Facts:
Δ(beder, staskuvar); Δ(begre, mitedal); Δ(begre, plabrum)
Δ(beska, trokle); Δ(betru, plabrum); Δ(betru, griplun)
Δ(breflekli, zerabram); Δ(brose, sibro); Δ(brose, mokim)
Δ(brose, gifan); Δ(brotol, zerabram); Δ(brotol, ligrul)
Δ(dezol, sifligrur); Δ(dudimuk, skopas); Δ(dudimuk, stikliple)
Δ(dudimuk, skotrik); Δ(fefol, pufuplom); Δ(fefol, trokle)
Δ(fefol, breflekli); Δ(festi, gifan); Δ(fesu, nomim)
Δ(flabru, puplim); Δ(flibrufi, veskozi); Δ(flivufli, zuklas)
Δ(fona, skotrik); Δ(fona, trazis); Δ(giruvim, zerabram)
Δ(grifo, nomim); Δ(griplun, sibro); Δ(griplun, zerabram)
Δ(griplun, fesu); Δ(gritregrol, veskozi); Δ(grubu, zabru)
Δ(kere, fona); Δ(klalek, nomim); Δ(ligrul, breflekli)
Δ(lotru, zerabram); Δ(lotru, skotrik); Δ(lubro, nopir)
Δ(lubro, nadra); Δ(mitedal, nipus); Δ(mitraklam, suflustar)
Δ(mitraklam, nomim); Δ(mokim, zerabram); Δ(monur, brubon)
Δ(naklos, ratas); Δ(naklos, zabru); Δ(netizok, fefol)
Δ(nomim, staskuvar); Δ(nopir, sodir); Δ(notruklu, budris)
Δ(patrul, puplim); Δ(patrul, grila); Δ(petre, skide)
Δ(petre, pladis); Δ(plabrum, giruvim); Δ(plabrum, veskozi)
Δ(plabrum, zerabram); Δ(pladis, dosom); Δ(pligre, topam)
Δ(pligre, begre); Δ(plotres, skotrik); Δ(pluno, grila)
Δ(pufuplom, staskuvar); Δ(pufuplom, zerabram); Δ(ratas, griflesta)
Δ(sibro, giruvim); Δ(sibro, breflekli); Δ(sipla, tinan)
Δ(sipla, petre); Δ(skeson, pladis); Δ(skeson, dabrer)
Δ(skeson, grila); Δ(skeson, ditus); Δ(skevil, sibro)
Δ(skide, skopas); Δ(skide, plotres); Δ(skide, zerabram)
Δ(skisales, skevil); Δ(skopas, tromato); Δ(skopas, ditus)
Δ(skotrik, breflekli); Δ(skufe, skotrik); Δ(steves, zerabram)
Δ(stikliple, griplun); Δ(suflustar, staskuvar); Δ(suflustar, flonik)
Δ(suflustar, mokim); Δ(suflustar, ligrul); Δ(tebres, druve)
Δ(tebres, budris); Δ(tinan, breflekli); Δ(topam, kere)
Δ(topam, dosom); Δ(topam, dudimuk); Δ(trabrufe, nipus)
Δ(trazis, tinan); Δ(trazis, plotres); Δ(trazis, breflekli)
Δ(tresu, trodrel); Δ(trodrel, puplim); Δ(trokle, turo)
Δ(trokle, dabrer); Δ(trokle, skotrik); Δ(tromato, fesu)
Δ(trovo, dosom); Δ(trovo, skotrik); Δ(tudek, skufe)
Δ(tudek, plabrum); Δ(tudek, breflekli); Δ(turo, veskozi)
Δ(turo, ligrul); Δ(turo, gritregrol); Δ(turo, puplim)
Δ(veskozi, skotrik); Δ(vozos, druve); Δ(vozos, monur)
Δ(zabru, giruvim); Δ(zabru, veskozi); Δ(zapofas, plabrum)
Δ(zaskosti, dabrer); Δ(zerun, tenesta); Δ(zerun, nusek)
Δ(zuklas, flonik); Δ(zuklas, puplim); Δ(zurisor, tudek)
Δ(zurisor, breflekli); τ(beder, b); τ(begre, b)
τ(beska, b); τ(betru, b); τ(biplune, a)
τ(bradre, a); τ(bradu, b); τ(breflekli, c)
τ(brodrom, c); τ(brogral, a); τ(brose, a)
τ(brotol, c); τ(brubon, a); τ(brupuma, a)
τ(budris, c); τ(dabrer, b); τ(degre, a)
τ(dezol, a); τ(ditus, b); τ(dogrus, a)
τ(dosom, a); τ(draflol, b); τ(draflur, c)
τ(dresaklas, a); τ(drinek, c); τ(druve, c)
τ(dudimuk, a); τ(fefol, c); τ(fenis, a)
τ(feseklek, b); τ(festi, a); τ(fesu, c)
τ(fige, c); τ(flabru, b); τ(flede, c)
τ(flibrufi, b); τ(flivufli, a); τ(flonik, a)
τ(fluvek, b); τ(fona, b); τ(gifan, c)
τ(giruvim, a); τ(gretru, a); τ(griflesta, c)
τ(grifo, b); τ(grila, c); τ(grilor, c)
τ(griplun, b); τ(gristes, b); τ(gritregrol, b)
τ(grofi, b); τ(grubu, b); τ(kere, b)
τ(kigrol, a); τ(klalek, a); τ(klaroflik, b)
τ(kode, a); τ(lasuplo, b); τ(ligrul, a)
τ(lotru, b); τ(lubro, b); τ(meflur, a)
τ(midres, a); τ(misum, c); τ(mitedal, a)
τ(mitraklam, a); τ(mokim, a); τ(monur, a)
τ(nadra, b); τ(naklos, c); τ(naritrun, b)
τ(netizok, a); τ(nibrar, a); τ(nipus, a)
τ(nomim, a); τ(nopir, c); τ(notruklu, a)
τ(nubak, c); τ(nusek, c); τ(patrul, b)
τ(pebe, b); τ(peklogru, a); τ(petre, b)
τ(pipek, b); τ(plabrum, b); τ(pladis, a)
τ(pligre, a); τ(plolum, c); τ(plotres, c)
τ(pluno, a); τ(pora, a); τ(pufuplom, c)
τ(puplim, a); τ(ranim, c); τ(ratas, a)
τ(rifo, b); τ(sezir, c); τ(sibro, b)
τ(sifligrur, a); τ(sipla, b); τ(skeson, a)
τ(skevil, c); τ(skide, a); τ(skisales, b)
τ(skisitis, a); τ(skopas, a); τ(skotrik, c)
τ(skufe, a); τ(sodir, a); τ(sogril, a)
τ(staskuvar, b); τ(steves, a); τ(stikliple, b)
τ(stova, b); τ(stume, b); τ(suflustar, a)
τ(sunu, b); τ(suskir, b); τ(tasi, a)
τ(tebres, b); τ(teflim, c); τ(tenesta, a)
τ(tida, b); τ(tinan, b); τ(topam, c)
τ(trabrufe, b); τ(tradok, b); τ(trazis, c)
τ(trekis, a); τ(tresu, c); τ(trodrel, a)
τ(trokle, a); τ(tromato, c); τ(trovo, a)
τ(trutru, a); τ(tudek, c); τ(turo, a)
τ(veskozi, b); τ(vibre, a); τ(vozos, a)
τ(zabru, a); τ(zapofas, a); τ(zaskosti, b)
τ(zerabram, a); τ(zerun, a); τ(zetus, c)
τ(zizor, c); τ(zuklas, a); τ(zurisor, a)
φ(beska, druve); φ(brupuma, skufe); φ(budris, gifan)
φ(budris, stume); φ(budris, brodrom); φ(dabrer, degre)
φ(dogrus, flabru); φ(dosom, sunu); φ(dosom, dresaklas)
φ(dosom, zabru); φ(draflol, kere); φ(draflol, dresaklas)
φ(draflur, nopir); φ(draflur, nipus); φ(draflur, nibrar)
φ(drinek, kigrol); φ(drinek, beder); φ(drinek, klaroflik)
φ(drinek, breflekli); φ(fige, nipus); φ(fige, dudimuk)
φ(flivufli, fefol); φ(flonik, bradu); φ(flonik, sogril)
φ(fona, trabrufe); φ(fona, trodrel); φ(fona, rifo)
φ(giruvim, trutru); φ(giruvim, flede); φ(gretru, kigrol)
φ(gretru, zurisor); φ(grila, stova); φ(gritregrol, druve)
φ(lasuplo, griplun); φ(lubro, grifo); φ(lubro, trutru)
φ(lubro, gristes); φ(meflur, mokim); φ(meflur, klaroflik)
φ(midres, tebres); φ(misum, tida); φ(misum, fesu)
φ(misum, nipus); φ(nadra, biplune); φ(nadra, gifan)
φ(naritrun, tinan); φ(naritrun, grilor); φ(naritrun, peklogru)
φ(nubak, skevil); φ(patrul, bradu); φ(patrul, zetus)
φ(patrul, brubon); φ(patrul, zerabram); φ(pipek, skufe)
φ(pipek, dresaklas); φ(pladis, dresaklas); φ(plotres, sifligrur)
φ(plotres, pora); φ(pufuplom, stova); φ(ranim, veskozi)
φ(ranim, stikliple); φ(ranim, fenis); φ(sibro, sogril)
φ(skisitis, trabrufe); φ(skisitis, pebe); φ(skisitis, feseklek)
φ(skisitis, skevil); φ(skotrik, mokim); φ(sodir, pluno)
φ(sodir, brodrom); φ(staskuvar, tudek); φ(steves, tudek)
φ(steves, fefol); φ(steves, brogral); φ(suskir, nipus)
φ(tasi, pligre); φ(teflim, dezol); φ(teflim, brose)
φ(tenesta, zetus); φ(tenesta, bradre); φ(topam, kode)
φ(tradok, stume); φ(trekis, mitraklam); φ(trekis, zerabram)
φ(trekis, fefol); φ(trekis, sogril); φ(trokle, klalek)
φ(trokle, tebres); φ(tromato, brogral); φ(trovo, grofi)
φ(vibre, trutru); φ(vibre, sezir); φ(vozos, tida)
φ(zerun, tinan); φ(zerun, klalek); φ(zerun, fluvek)
φ(zerun, tebres); φ(zizor, pora); φ(zizor, plolum)
φ(zizor, ligrul)

Known rows:
[-10 -30 -22  16   7   6 -28  -6  -2 -23  12  -5  35  27 -17  23  43  16
 -45 -16   1 -20 -27  34  15  51  25  26  16   8  -3 -29   8  16 -11 -36] -> klalek
[-13 -26   6   4  -5  23 -37 -19  -3  -6   9   1   5 -27 -24  17  20   4
  -7   3  19 -12  10  38   6  47  -7  30  -3  38 -11 -35   9   8   2 -13] -> nusek
[ -3 -19 -10  -1  11   3 -34  -1   0   9  -9   2  23 -10 -22  38   7   7
  -7   7  17  -7  13  27   8  73   9  20 -16  29 -13 -55  -9  15   7 -14] -> tudek
[-12 -28  10   4  -3  23 -33 -13  -2  -1   4   6  11 -18 -28  19  23   7
  -8   1  18  -2  12  34   5  44  -6  32  -7  31  -6 -37  10  12   4 -15] -> nopir
[ 10 -10   6   9  30  19 -22  13   0 -13  15  -5  15 -10  32  56  46  16
  16 -10   6 -42  18  19  19  67  11  13 -10  40  -6 -23 -10   9   6 -19] -> gritregrol
[  9 -14 -16  16  13   1 -57  -3   5 -18  15  11  23  16  -2  32  26   0
   4   5  -9 -27 -11  29   1  62  17  14   2  16  -5 -48  -1  12 -30 -24] -> skufe
[  5 -22  -6 -22  34  33  16  12  -1 -13   6  -4  19  -2  27  56  59  13
   1   5 -16 -23  20   8  23  46  12  23   5  31   3 -19   0   8   5 -14] -> patrul
[-13 -17  -7 -14  16  31 -24   9   4 -35  11   6  -5 -15   9  24  48   3
  -5   0  -7 -53  -5  38  27  52  18   5 -14  51  -4 -35  32   7  -2 -28] -> ditus
[ -4 -18   8   8  18  37 -11  10   8   0  15   1  14   0  28  51  53  23
   0 -12   0 -28   3  20  16  41   3  42 -15  30  -5  -9  -5  10  22 -20] -> lubro
[ -1 -27  14   2  -4  24 -29 -19   2  -1  10  -6  13 -22  -9  41  32   2
  -1   2  20  -7  17  21  17  59 -10  36   0  22 -12 -13   0  13  15  -8] -> ranim
[  4 -17 -16  18   7   4 -43   6   6 -21   9   7  31  27 -10  34  34   3
  -7   4  -4 -21 -21  33  13  62  32  14   0  16 -12 -45  -2  13 -17 -28] -> skide
[ -4 -29 -26  21  19   7 -25   1  -5 -27   5   1  41  32 -15  24  43  14
 -24   4   3 -21  -7  29   7  60  26  27  13  14  -3 -40 -11  13 -17 -34] -> suflustar
[ -3  -7 -21   0  23  -7 -17   1  23  -8   7 -10  24 -11  24  61  38  19
   9  -6   4 -58  19  21  18  65  -2  21 -21  37 -15 -22  -6  15  13 -36] -> sibro
[ -4 -26  -7   2  17   6 -33   1  -9   5 -11   1  26  -4 -23  34  15   9
 -16   0  26  -6  10  25   8  80  10  22 -13  23  -7 -52  -8  13   9 -15] -> brotol
[-15 -19   0   6  22  33 -20  11   4 -11  16   7   4  -7  12  24  44  25
  -6  -9  -4 -34   4  37   5  35   9  27 -16  47  -5 -34   8   5   8 -28] -> gristes
[-12 -14 -10   9  30  18 -23  21   4  -4   5   7  16   3  12  35  37  28
  -8 -14   1 -34   6  33   5  49  13  24 -25  40  -3 -43  -1   7  11 -31] -> skisales
[ -5 -21  -5  21  -3  16 -35  -9   6 -20  21   4  22  18 -10  19  38   9
  -4   5  -9 -14 -12  36   3  34  16  28  12  26 -11 -32  -2   9 -23 -27] -> degre
[-14 -22 -23   1  19   8 -15 -12   8 -39  16 -15  15 -16  14  38  57  14
 -10  -9  18 -79  13  29  29  70  -5  25  -5  42  -6  -3  10  13  12 -45] -> staskuvar
[ 10 -21 -12  13  21   6 -23   5  -5 -17  10   3  33  24  -4  30  37  10
  -2   9 -14  -5   6  24   3  56  30  10  18  20  -4 -52 -17  10 -31 -19] -> turo
[-12 -27  18  18  -7  34 -42 -17  -8 -10  13  -2   2 -32 -22  11  24   8
   0   3  27 -14  11  41   6  52  -5  32   2  47 -17 -31   0   7   4  -9] -> druve

Rows:
No name comes twice in this set of rows, the named rows included.
[-12 -33 -27  21   3   4 -38 -14  -1 -45  15  -3  30  18 -22  10  49   6
 -25   5  11 -47 -14  41  15  60  16  25  14  23  -9 -26   7  14 -18 -44] : nomim
[ -5 -24  -9  -8  44  34   6  16 -12 -18   8   3  12  -1  13  27  50  24
  -9  -2 -12 -22  25  23   6  43  16  17   4  47   8 -44  -1   5  -4 -18] : flabru
[  9 -16   7  -2   1   6 -41 -13   2  -6   3  -9  15 -27  -7  51  20  -5
  10   2  27 -20  13  20  26  86   2  12  -8  24 -14 -29  -2  17   6  -6] : plotres
[ -4  -8  -9   2  32   6 -33  11   3 -19  12   0   5 -16  13  33  33  18
  10 -10   0 -51  19  36   8  59  11  -1 -15  54  -7 -52   6  10 -10 -29] : veskozi
[ -9 -21 -23 -14   9   3 -18  -9   1   2 -18  -2  27  -9 -24  38  13   2
 -13  18  13 -13  12  23  14  73   7  21  -8  28 -17 -52  -3  13  10 -16] : fefol
[ -3 -26  20   9 -12  25 -37 -27   0  -7  19 -11   8 -31  -7  35  32   4
   6  -1  26 -19  16  26  17  55 -18  37   6  32 -16  -6   0  12  10  -8] : budris
[ 10 -12  10   1   0  -4 -50 -18   0 -16  10 -15   8 -36  -7  49  20  -7
  17  -1  31 -33  19  25  28  93  -2   4  -3  33 -17 -26  -2  17  -1 -10] : skotrik
[ 23 -14   3  -1   9  -7 -29 -10   6 -17  24 -19  26   9   8  56  40   5
 -11 -19 -18  -9 -12  19  26  60  23   0  28   4  -4 -23   2  22 -30 -14] : trokle
[  5 -26 -26   7   3  -6 -11 -30   6 -38  22 -17  34   4  -1  37  52   3
   0  16  -6 -40  15  20  18  58   2  23  35  22 -13 -13 -11  15 -28 -32] : flonik
[  0 -18 -18  30   9  -6 -46  -5   0 -30  19  -1  30  18 -11  23  34  10
  -5  -2   9 -34  -6  35   7  69  21  14   8  28 -12 -40 -13  14 -24 -35] : mokim
[ 11 -14  -7  32   5 -12 -48 -11   8 -29  25 -10  34  10   4  45  37   8
  11  -5  12 -39   0  26  17  75  10  16  11  18 -16 -18 -21  14 -18 -30] : giruvim
[-20 -38 -14   1   2  15 -34  -8  -9 -24  -8   2  19 -12 -38  15  34   2
 -26   2  37 -23   6  36  21  73   1  28  -8  26  -4 -31  18  14  12 -27] : fesu
[ -6 -20 -12  17  -5  13 -27 -11  14 -16  19   5  25  18 -11  23  35   9
  -3  11 -14 -19 -12  34   3  32  13  31  11  28 -17 -33  -2  10 -20 -27] : brogral

The same nodes again, as new rows of numbers:
Known rows:
[ 11 -24  26   2   4  25  13  -9   6  11   4  12 -67] -> gretru
[ 14 -26  22   0  -5  25   4   1  15  13  -2  10 -69] -> midres
[-18 -51  22   6  21  40   1 -23  18  29   6   6 -39] -> skufe
[ 17  -4  30   5   2  30  -2  14  -3  38  -2 -10 -64] -> naritrun
[  8 -21  27   3   7  30  -1  -6   2  -6   8   5 -69] -> flonik
[ 10 -27  28   5   7  28  18 -12   1  10   7  14 -63] -> brupuma
[ 12 -18  28  -8   5  28  13  -5  30  10  26  13 -32] -> zurisor
[ 15   0  57  30  21  26  10  27  -4  41  -7 -26 -45] -> flede
[ 15   0  57  30  21  27  10  27  -5  42  -7 -26 -45] -> sezir
[ 12  -6  37  10  13  33  15   1 -18  36   8  -7 -57] -> draflol
[  3 -13  28  12  27  40  11  10  -5  37  10  -3 -40] -> kere
[ 15   8  51  21  45  25   5  27   9  42  -6 -25 -42] -> nopir
[ -3 -20  27  -7   1  49  18   0   7 -19 -18  -6 -49] -> zerabram
[ 13   5  42  30  32  30  12  33   7  41   3 -27 -32] -> skevil
[ 12 -31  27   0  -3  29   6   7  15  11  -4  16 -61] -> peklogru
[ -3 -17   7  -9   9  49  39   0  20  -2 -22  -3 -41] -> mokim
[ 15  -1  58  31  21  28  10  29  -5  42  -8 -25 -42] -> brodrom
[ 14  -5  38   5  12  33   5   9  -9  34   2  -6 -57] -> lasuplo
[ 11  14  53  22  22  29  -1  24  16  33  20 -37 -18] -> tudek
[ 12 -11  42   7  12  36   8  17  -8  34   0  -1 -49] -> feseklek

Rows:
No name comes twice in this set of rows, the named rows included.
[ 12 -22  25   2   4  24  12 -12   6  12   4  10 -70] : skisitis
[  2 -28  13   9  21  30  17 -12   8  15  14  12 -57] : pladis
[  6 -23  17   0  16  33  14   3  18   6   6  13 -50] : brose
[ 11 -28  24   5  12  27  10   2   8   7   4  18 -64] : puplim
[  6  -9  46   7  13  41  -5  21 -12  16   2  -7 -47] : bradu
[ 13  -7  40   6  13  35   5  13  -9  33   0  -4 -54] : ditus
[  8 -22  29   2   5  29   2  -9   4  -2   6   7 -68] : tenesta
[  7 -19  27   2   5  30  -3 -10   1  -6   9   1 -71] : trekis
[ 15  -3  37   6  10  32   7   8 -10  35   3  -7 -60] : nadra
[  9 -23  10   6  24  29   9   5  16   8  12  19 -59] : zuklas
[  9 -18   9   2  20  31  16   4  18   5   9  15 -56] : suflustar

